[147 150 146 148 118 140] value 147
[135 113 131 156 110] value 135
[101 104 140 110] value 101
[121 116 149 127 133 134 119] value 121
[141 107 109 151 143 120 130] value 141
[115 100 113 136 120 124] value 115
[ 99 130 128 100 126] value 99
---
[[137 129 126 125 136 114]
 [157 119 156 125 121 116]
 [140 144 126 136 120 130]] ans = 126

[[121 134 117 137 107 133 136]
 [144 101 116 132 111 146 118]] ans = 117

[[134 134 121 130 128 133 126]
 [139 109 129 151 133 129 134]] ans = 121

[125 153 103 142 143 141] ans = 103

[150 135 131 100 118 157] ans = 131

[[124 123 149 137]
 [138 126 133 132]
 [144 125 122 155]] ans = 149

[[144 113 138 140 134]
 [121 104 130 151 119]] ans = 138

[147 103 116 154] ans = 116

[[109 147 128 153 138]
 [120 144 119 119 143]
 [119 140 120 104 140]] ans = 128
---
[[153, 108, 151, 107], [134, 148, 131, 131]] | 148
[[123, 111, 116, 154, 105, 104, 152], [138, 104, 142, 117, 126, 140, 135], [156, 138, 153, 149, 148, 133, 128]] | 126
[[136, 132, 146, 137], [134, 152, 130, 119]] | 152
[[104, 103, 115, 134, 149, 151, 141], [136, 116, 103, 103, 117, 136, 150]] | 117
[[123, 150, 120, 121, 121], [127, 139, 129, 131, 129]] | 129
[[122, 105, 117, 136], [115, 145, 153, 129]] | 145
---
[109 136 124 157 135 131]	109
[144  99 145 155]	144
[155 114 122 133 121 123 147]	155
[121 144 115  99]	121
[130 153 114 143]	130
[124 151 117 141 137 122]	124
---
[[149 110 152 124 146 128]
 [122 104 129 141 145 154]] result: 128

[[103 103 104 152 149 122]
 [113 112 111 106 104 105]] result: 122

[[125 119 146 121 112 124  99]
 [124 148 155 128 141 130 130]] result: 99

[[127 124 119 117 114 101]
 [125 123 118 117 117 104]] result: 101

[[110 129 105 118]
 [150 108 125 143]] result: 118

[[104 111 101 114]
 [104 102 111 117]] result: 114

[[128 130 129 150 130 127]
 [128 127 129 128 128 128]] result: 127

[[132 127 131 128 127]
 [105 135 110 129 135]] result: 127
---
[143 107 108 135 132] ⇒ 135

[149 122 110 138 148 135 151] ⇒ 149

[108 136 124 128 106 130 126] ⇒ 130

[145 158 127 102 128] ⇒ 145

[140 114 147 149 155] ⇒ 149

[[129 146 121 122 118]
 [139 128 114 103 117]] ⇒ 139

[107 138 137 124] ⇒ 137

[127 142 155 149 117 129] ⇒ 149

[[133 126 124 144 119 128]
 [134 133 119 150 124 124]
 [121 104 131 127 125 126]] ⇒ 144
---
Q: 119	106	109	115	100	112
A: 112, 119

Q: 103	148	134	112
A: 112, 103

Q: 152	134	120	114	146	153	105
A: 105, 152

Q: 152	135	115	99	141	138	129
A: 129, 152

Q: 118	130	111	145	154
A: 154, 118

Q:
141	110	128	143	150	115
130	129	119	139	137	110
132	117	140	104	134	145
A: 115, 132
---
[[138 121 142 134 134 134 137 132 140]
 [108 147 132 140 107 108 138 143 139]
 [150 104 124 118 150 150 117 115 120]
 [133 126 142 136 133 131 138 133 139]
 [114 138 115 121 115 118 119 125 118]] Answer: 119

[[119 130 131 131 127 127]
 [109 131 130 128 129 127]
 [156 108 134 124 133 133]
 [117 135 124 122 127 124]
 [102 128 127 116 132 126]
 [108 130 132 130 129 128]
 [113 133 127 128 128 127]
 [109 126 144 151 128 133]
 [131 146 117 132 120 125]
 [111 131 131 130 128 127]
 [128 133 135 152 124 134]
 [112 136 125 126 127 125]] Answer: 126

[[129 129 128 129 129 129 129 129 128 128 128]
 [155 156 128 155 156 156 155 155 101 101 102]
 [144 144 128 144 144 144 143 143 113 113 114]
 [125 125 128 125 125 125 125 125 130 130 130]
 [151 152 128 151 152 152 151 151 105 105 106]
 [125 125 128 125 125 125 125 125 130 130 129]
 [101 100 128 101 100 100 101 101 156 156 155]] Answer: 156

[[115 138 110 127 116 117 128]
 [112 136 125 121 115 116 128]
 [114 137 108 125 115 114 128]
 [126 125 155 120 129 130 129]
 [122 136 102 132 121 120 127]
 [128 124 155 122 131 132 129]
 [130 134 102 137 127 127 127]
 [135 131 126 136 133 135 128]
 [128 125 153 123 130 132 129]
 [131 134 102 138 128 128 127]
 [141 129 122 140 137 139 127]
 [134 133 104 139 130 131 127]] Answer: 130

[[114 156 131 127 109 144 135 116 148]
 [138 133 129 115 127 143 134 125 136]
 [130 138 146 125 118 124 154 144 139]
 [158 123 141 117 131 124 140 134 117]
 [145 148 144 125 118 144 146 110 134]
 [148 144 148 132 114 136 146 129 123]
 [135 143 131 117 121 140 134 119 134]] Answer: 134

[[107 120 121 154 124 133 135 108 120 150]
 [152 144 137 131 112 107 118 111 111 105]
 [136 135 130 133 131 157 138 132 104 115]
 [153 150 136 121 115  99 117 110 111 114]
 [155 144 136 129 115 102 116 111 115 105]
 [153 148 133 120 113 103 120 113 109 118]] Answer: 113

[[157 147 133 125 119 109 101 108 130 152]
 [131 124 117 107 101 112 135 154 157 143]
 [141 157 154 140 129 122 115 105 102 117]
 [157 145 132 124 119 108 101 109 131 153]
 [102 104 122 146 158 151 137 127 121 112]
 [124 117 106 101 112 136 155 155 143 130]
 [142 130 123 116 106 101 114 137 156 156]
 [115 104 101 115 140 157 155 141 129 123]] Answer: 141

[[108 113 127 142 104 148 144 126 104 105]
 [138 108 136 142 124 148 118 121 130 137]
 [138 114 137 125 106 142 123 128 142 138]
 [104 126 143 129 152 150 122 127 148 119]
 [131 153 104 142 134 126 109 132 129 108]
 [141 135 129 109 132 151 114 125 118 124]
 [117 123 115 125 129 111 142 150 114 111]] Answer: 150

[[111 133 115 124 121 111 123 114 132 128 136 109 131]
 [132 133 129 126 136 131 133 131 134 134 133 127 128]
 [119 136 120 142 141 118 119 120 132 131 135 128 111]
 [121 125 129 127 136 119 120 120 142 124 126 129 123]
 [136 129 131 117 122 137 140 136 126 132 129 124 142]
 [121 117 132 110 115 121 125 122 136 119 119 121 143]
 [131 144 119 135 132 131 138 132 120 141 144 120 125]
 [120 116 128 138 116 122 113 121 116 113 115 136 120]
 [133 132 128 139 137 133 128 132 125 132 131 136 118]
 [133 117 135 127 117 134 126 132 118 119 116 137 132]
 [122 128 121 115 106 124 134 125 118 128 131 110 145]] Answer: 131
---
Q:
[[131 134 124 115 112 128 137]
 [129 144 124 108 105 128 131]
 [131 128 124 122 121 128 137]]
A: 131, 137

Q: [134 123 138 118 101]
A: 134, 101

Q: [144 148 134 149 144 144 154]
A: 144, 154

Q: [119 120 131 115 125 153]
A: 119, 153

Q:
[[113 114 148 133 150]
 [142 100 120 127 135]]
A: 113, 135

Q:
[[133 151 127 130 135 115 151]
 [117 121 140 156 146 152 121]]
A: 133, 121

Q:
[[120 113 126 125 145 134 130]
 [103 113 118 118 139 118 134]]
A: 120, 134
---
[[135 130 145 124 105]
 [142 132 124 123 125]
 [113 124 127 124 145]] -> 113

[[117 133 113 152 143 113]
 [148 103 126 146 104 108]
 [141 119 143 151 150 108]] -> 141

[[105 120 139 136 136]
 [143 139 114 115 123]
 [114 125 141 138 125]] -> 114

[[129 139 150 131]
 [128 137 151 131]
 [128 128 130 149]] -> 128

[[143 129 143 119]
 [131 152 122 108]
 [156 139 137 129]] -> 156

[[120 135 158 132 130 139]
 [113 122 109 117  99 142]
 [117 119 114 131 146 127]] -> 117

[[132 111 141 125]
 [128 112 132 124]
 [124 152 122 141]] -> 124

[[136 115 130 134 156 123 125]
 [137 134 128 123 124 128 139]
 [147 118 136 124 148 123 112]] -> 147

[[103 121 117 131]
 [108 130 131 122]
 [117 117 115 140]] -> 117
---
[[100 111 133 148]
 [145 124 151 120]] -> 111

[[134 111 125 112]
 [123 135 144 151]] -> 111

[[132 143 135 107]
 [117 116 118 145]] -> 143

[[136 131 139 151]
 [113 115  98 141]] -> 131

[[147 134 118 107]
 [100 133 118 130]] -> 134

[[117 120 141 111]
 [116 111 109 101]] -> 120
---
133  106  122  108  158  138  141: 133, 141

152  124  125  125  125: 152, 125

118  109  122  120  126  106
118  147  131  120  124  146
118  113  117  110  138  110
: 118, 110

134  120  101  133  107: 134, 107

128  101  142  124  117  106: 128, 106

108  123  147  117  153  135  122: 108, 122
---
[[128 131 126 125 112 129]
 [129 152 116 109 125 139]] | 125

[[130 129 121 128 109 128]
 [122 133 139 130 150 132]] | 150

[[127 120 129 113]
 [117 127 116 157]] | 116

[[120 147 125 132 124 103]
 [112 138 127 124 123 136]] | 123

[[141 113 144 146 123 133]
 [147 113 154 135 131 126]] | 131

[[104 126 112 153 110]
 [146 118 134 150 143]] | 150

[[126 155 124 129 143 141]
 [140 127 113 115 157 150]] | 157

[[119 123 119 111 119]
 [140 142 137 105 110]] | 105
